Here is a tiny trained network, its code and every weight. The questions are about switching its units off for an input and a class, where a switched-off unit gives its printed mean instead of its output.

import numpy as np


def w(rows, s, z=0):
    codes = np.array(rows[::2]) - 128.0
    scale = np.full(codes.shape[1], s)
    scale[-1] = z or s
    return codes * scale


def f(y):
    return y / 2 * (1 + np.tanh(0.7978845608 * (y + 0.044715 * y**3)))


def log_softmax(a):
    a = a - a.max(-1, keepdims=True)
    return a - np.log(np.exp(a).sum(-1, keepdims=True))


def net(x, mask):
    res = np.array(x, float).reshape(1, 5) / 4 @ E
    y = f(res @ A[0][:, :-1].T + A[0][:, -1])
    res = res + np.where(mask, y, B[0][:, -1]) @ B[0][:, :-1]
    return log_softmax(res[-1] @ U[:, :-1].T + U[:, -1])


A, B = {}, {}
E = w([
[138,77,127,190,56,90,95],'x0',
[128,190,199,189,163,94,82],'x1',
[138,192,110,199,145,87,174],'x2',
[51,68,151,143,254,98,78],'x3',
[159,165,134,151,114,176,28],'x4',
],0.0096)
A[0] = w([
[155,179,137,179,81,64,156,208],'neuron 1',
[113,94,114,198,87,71,45,253],'neuron 2',
[88,187,126,177,108,99,96,228],'neuron 3',
[146,187,156,171,127,118,228,190],'neuron 4',
[122,220,148,170,106,96,197,156],'neuron 5',
[123,186,102,26,98,221,132,162],'neuron 6',
[142,81,90,111,78,235,111,236],'neuron 7',
[131,175,185,182,178,114,122,216],'neuron 8',
[182,189,88,42,117,176,161,253],'neuron 9',
[131,84,109,139,102,178,155,111],'neuron 10',
[115,177,122,199,190,113,63,205],'neuron 11',
[167,202,101,112,120,124,208,254],'neuron 12',
[181,150,108,28,105,175,119,179],'neuron 13',
[76,147,137,175,172,117,49,236],'neuron 14',
[122,143,140,195,176,139,79,153],'neuron 15',
[81,64,129,48,171,132,133,224],'neuron 16',
[167,2,109,126,73,110,94,236],'neuron 17',
[145,146,134,194,123,160,58,204],'neuron 18',
[136,114,83,159,65,126,111,191],'neuron 19',
[63,73,111,38,184,127,135,216],'neuron 20',
[83,73,133,59,196,113,153,223],'neuron 21',
[172,173,128,71,56,180,165,251],'neuron 22',
],0.0093,0.0028)
B[0] = w([
[206,148,145,108,133,75,210,208],'neuron 1',
[241,79,254,187,182,136,105,207],'neuron 2',
[161,172,161,166,154,48,142,178],'neuron 3',
[182,210,38,91,36,61,231,214],'neuron 4',
[197,233,71,130,111,47,200,210],'neuron 5',
[41,149,65,63,170,226,69,226],'neuron 6',
[128,102,191,94,118,227,73,218],'neuron 7',
[111,161,99,159,173,48,162,197],'neuron 8',
[92,213,32,13,133,182,84,242],'neuron 9',
[113,124,175,121,137,163,103,158],'neuron 10',
[123,192,112,204,172,52,90,207],'neuron 11',
[157,228,16,77,91,185,173,235],'neuron 12',
[20,148,126,54,162,239,55,215],'neuron 13',
[83,120,147,244,186,74,93,209],'neuron 14',
[106,124,120,164,208,82,80,182],'neuron 15',
[36,17,67,159,15,90,99,222],'neuron 16',
[214,69,186,115,69,199,106,222],'neuron 17',
[135,137,182,171,180,109,112,192],'neuron 18',
[191,128,181,66,147,144,154,181],'neuron 19',
[47,65,57,181,12,64,89,231],'neuron 20',
[62,58,4,150,33,71,107,224],'neuron 21',
[116,220,142,95,131,192,108,255],'neuron 22',
],0.0064,0.0094)
U = w([
[198,87,193,132,117,145,125,68],'0',
[122,156,125,209,244,64,110,125],'1',
[76,164,97,83,146,177,88,89],'2',
[73,45,75,155,70,77,120,254],'3',
[166,199,81,113,106,87,231,146],'4',
],0.011,0.00074)

Each question gives the input, the list of numbers given to net, and the class t.
The units are the neurons (one row each of A and B). Each row of codes is followed by its name. A weight is (code - 128) times the scale printed after its matrix; where a second scale follows, it is the last column's (A, B and U).
mask holds one flag per neuron, in row order. A switched-off neuron (its flag False) gives its mean, the last column of its row in B, instead of its output. The means were averaged over made-up inputs and are rounded, as every weight is.
A unit's drop is (log p(t) with every unit on - log p(t) with that unit switched off) / (log p(t) with every unit on - log p(t) with every unit switched off).
The circuit of an input: a set's keep is (log p(t) with only the set's units on - log p(t) with every unit switched off) / (log p(t) with every unit on - log p(t) with every unit switched off). Starting from the 12 units with the biggest drops (on a tie, the unit counted first), units are removed one at a time, each time the one whose removal leaves the highest keep (on an exact tie, the one counted first), for as long as the keep stays at least 0.8.
units of the circuit, in order: the units of the circuit, biggest drop first
k most important neurons: the k neurons with the biggest drops, biggest first
drop of u: that unit's drop, to one decimal
input [6,-7,-6,-2,3], class 0: units of the circuit, in order -> neuron 17
input [-7,0,7,6,-3], class 3: units of the circuit, in order -> neuron 21; neuron 20
input [7,0,3,4,-5], class 1: units of the circuit, in order -> neuron 2; neuron 16
input [-3,2,-2,8,3], class 1: 3 most important neurons -> neuron 14; neuron 11; neuron 15
input [7,-1,3,0,-5], class 4: 2 most important neurons -> neuron 7; neuron 1
input [-7,7,0,1,-7], class 4: 2 most important neurons -> neuron 4; neuron 5
input [8,-1,1,-6,-1], class 0: 2 most important neurons -> neuron 17; neuron 2
input [-5,-7,-1,5,8], class 3: 2 most important neurons -> neuron 20; neuron 16
input [6,-5,0,7,6], class 0: 3 most important neurons -> neuron 17; neuron 2; neuron 8
input [-4,-4,3,-2,-1], class 2: 2 most important neurons -> neuron 6; neuron 9
input [-1,0,3,5,-2], class 3: 2 most important neurons -> neuron 21; neuron 20
input [-2,4,-7,-3,-7], class 3: drop of neuron 16 -> 0.2
input [-2,7,6,2,-6], class 4: drop of neuron 4 -> 1.9
input [4,-6,-1,0,1], class 0: drop of neuron 17 -> 0.1
